Below are the code and all the weights of a small trained network. Each question names an input and a target symbol and asks about switching units off, where a switched-off unit gives its printed mean instead of its output.

import numpy as np


def w(rows, s, z=0):
    codes = np.array(rows[::2]) - 128.0
    scale = np.full(codes.shape[1], s)
    scale[-1] = z or s
    return codes * scale


def f(y):
    return np.maximum(y, 0)


def softmax(a):
    e = np.exp(a - a.max(-1, keepdims=True))
    return e / e.sum(-1, keepdims=True)


def log_softmax(a):
    a = a - a.max(-1, keepdims=True)
    return a - np.log(np.exp(a).sum(-1, keepdims=True))


def net(x, mask):
    ids = ['ΘΠΣΦΨΩαβδεζημτ'.index(c) for c in x.split()]
    T = len(ids)
    res = E[ids] + P[:T]
    r = res
    for j in range(3):
        rows = slice(3 * j, 3 * j + 3)
        q, k, v = (r @ M[0][rows].T for M in (Q, K, V))
        z = softmax(np.where(np.tri(T) > 0, q @ k.T / 3**0.5, -1e9)) @ v
        o = O[0][rows]
        res = res + np.where(mask[j], z, o[:, -1]) @ o[:, :-1]
    y = f(res @ A[0][:, :-1].T + A[0][:, -1])
    res = res + np.where(mask[3:15], y, B[0][:, -1]) @ B[0][:, :-1]
    return log_softmax(res[-1] @ U[:, :-1].T + U[:, -1])


Q, K, V, O, A, B = {}, {}, {}, {}, {}, {}
E = w([
[185,102,27],'Θ',
[87,86,222],'Π',
[89,186,114],'Σ',
[180,119,186],'Φ',
[121,129,23],'Ψ',
[173,25,192],'Ω',
[61,133,78],'α',
[31,181,151],'β',
[195,155,163],'δ',
[3,203,146],'ε',
[141,165,138],'ζ',
[57,167,6],'η',
[162,82,211],'μ',
[61,172,45],'τ',
],0.018)
P = w([
[63,104,129],'0',
[226,129,111],'1',
[78,124,252],'2',
[116,29,200],'3',
[96,213,73],'4',
[129,87,113],'5',
[111,42,202],'6',
[53,212,170],'7',
[74,113,207],'8',
[125,1,159],'9',
[61,167,120],'10',
],0.0084)
Q[0] = w([
[126,171,149],'head 1',
[210,92,224],'head 1',
[87,119,33],'head 1',
[198,69,105],'head 2',
[84,145,65],'head 2',
[194,84,212],'head 2',
[147,1,214],'head 3',
[128,142,118],'head 3',
[208,89,96],'head 3',
],0.0096)
K[0] = w([
[149,136,64],'head 1',
[133,137,126],'head 1',
[139,90,129],'head 1',
[136,118,149],'head 2',
[140,139,101],'head 2',
[124,70,252],'head 2',
[90,90,180],'head 3',
[113,145,128],'head 3',
[137,102,149],'head 3',
],0.014)
V[0] = w([
[115,49,157],'head 1',
[162,122,136],'head 1',
[195,253,167],'head 1',
[123,105,115],'head 2',
[163,140,246],'head 2',
[33,137,212],'head 2',
[122,244,197],'head 3',
[179,49,161],'head 3',
[4,135,176],'head 3',
],0.012)
O[0] = w([
[102,255,58,158],'head 1',
[102,142,80,115],'head 1',
[122,81,126,101],'head 1',
[58,205,153,130],'head 2',
[211,108,25,195],'head 2',
[149,168,99,246],'head 2',
[79,74,98,150],'head 3',
[138,44,132,150],'head 3',
[137,96,7,239],'head 3',
],0.0055,0.011)
A[0] = w([
[161,109,108,253],'neuron 1',
[82,235,156,191],'neuron 2',
[131,176,104,73],'neuron 3',
[112,117,103,36],'neuron 4',
[84,135,73,176],'neuron 5',
[245,82,114,59],'neuron 6',
[9,169,147,146],'neuron 7',
[59,144,50,78],'neuron 8',
[57,153,145,160],'neuron 9',
[91,124,255,234],'neuron 10',
[134,137,38,120],'neuron 11',
[220,81,141,66],'neuron 12',
],0.011,0.0047)
B[0] = w([
[212,157,93,227],'neuron 1',
[191,131,94,244],'neuron 2',
[61,175,156,152],'neuron 3',
[96,225,163,135],'neuron 4',
[190,101,190,222],'neuron 5',
[1,119,244,235],'neuron 6',
[132,87,151,255],'neuron 7',
[94,146,87,219],'neuron 8',
[167,89,169,208],'neuron 9',
[114,153,24,193],'neuron 10',
[117,68,211,239],'neuron 11',
[49,226,131,197],'neuron 12',
],0.0062,0.0096)
U = w([
[94,178,161,254],'Θ',
[121,121,55,227],'Π',
[175,84,50,177],'Σ',
[113,134,180,43],'Φ',
[216,120,111,103],'Ψ',
[91,115,184,18],'Ω',
[110,109,141,45],'α',
[57,105,93,33],'β',
[78,125,148,78],'δ',
[7,107,110,33],'ε',
[152,34,146,188],'ζ',
[66,135,135,67],'η',
[83,108,148,47],'μ',
[33,123,114,116],'τ',
],0.014,0.0066)

Each question gives the input, a string of symbols that net reads in full, and the target symbol t.
The units are the heads (3 rows each of Q, K, V and O) and the neurons (one row each of A and B). Each row of codes is followed by its name. A weight is (code - 128) times the scale printed after its matrix; where a second scale follows, it is the last column's (O, A, B and U).
mask holds one flag per unit, heads first, then neurons. A switched-off unit (its flag False) gives its mean, the last column of its rows in O or B, instead of its output. The means were averaged over made-up inputs and are rounded, as every weight is.
A unit's drop is (log p(t) with every unit on - log p(t) with that unit switched off) / (log p(t) with every unit on - log p(t) with every unit switched off).
most important unit: the unit with the biggest drop
heads that matter: for each layer, one digit per head in row order, 1 if its drop is at least 0.15 and else 0, layers parted by /
drop of u: that unit's drop, to one decimal
input ε Θ Π Θ Ψ, target Θ: heads that matter	001
input ζ μ Π Π Θ Θ Π Π τ Π δ, target Θ: heads that matter	011
input Π ζ Π α δ, target Θ: most important unit	head 2
input Π ζ η Π α, target Θ: heads that matter	111
input Π ζ ζ Π τ Θ Π Π, target ζ: heads that matter	101
input Θ Π ζ Θ, target ζ: heads that matter	000
input Ω Π Ω α μ, target Θ: heads that matter	011
input η Π Ψ Π β μ Π Π Π ε Π, target Σ: heads that matter	010
input Ω Ω δ δ Π Π ε α Ω ζ τ, target Θ: heads that matter	111
input β Π Ψ Π Π δ Ω Θ ζ Π τ, target Θ: heads that matter	101
input Π Θ Π ε α, target Θ: drop of head 2	-0.2
input Π ζ Π Π Π ζ ζ Π Π Ω η, target Θ: drop of head 1	0.3
input ε Π Π ζ Θ Π ε Π Π ζ Ψ, target Θ: drop of head 2	0.0
input Ω Π Π Ω Π, target Σ: most important unit	neuron 6
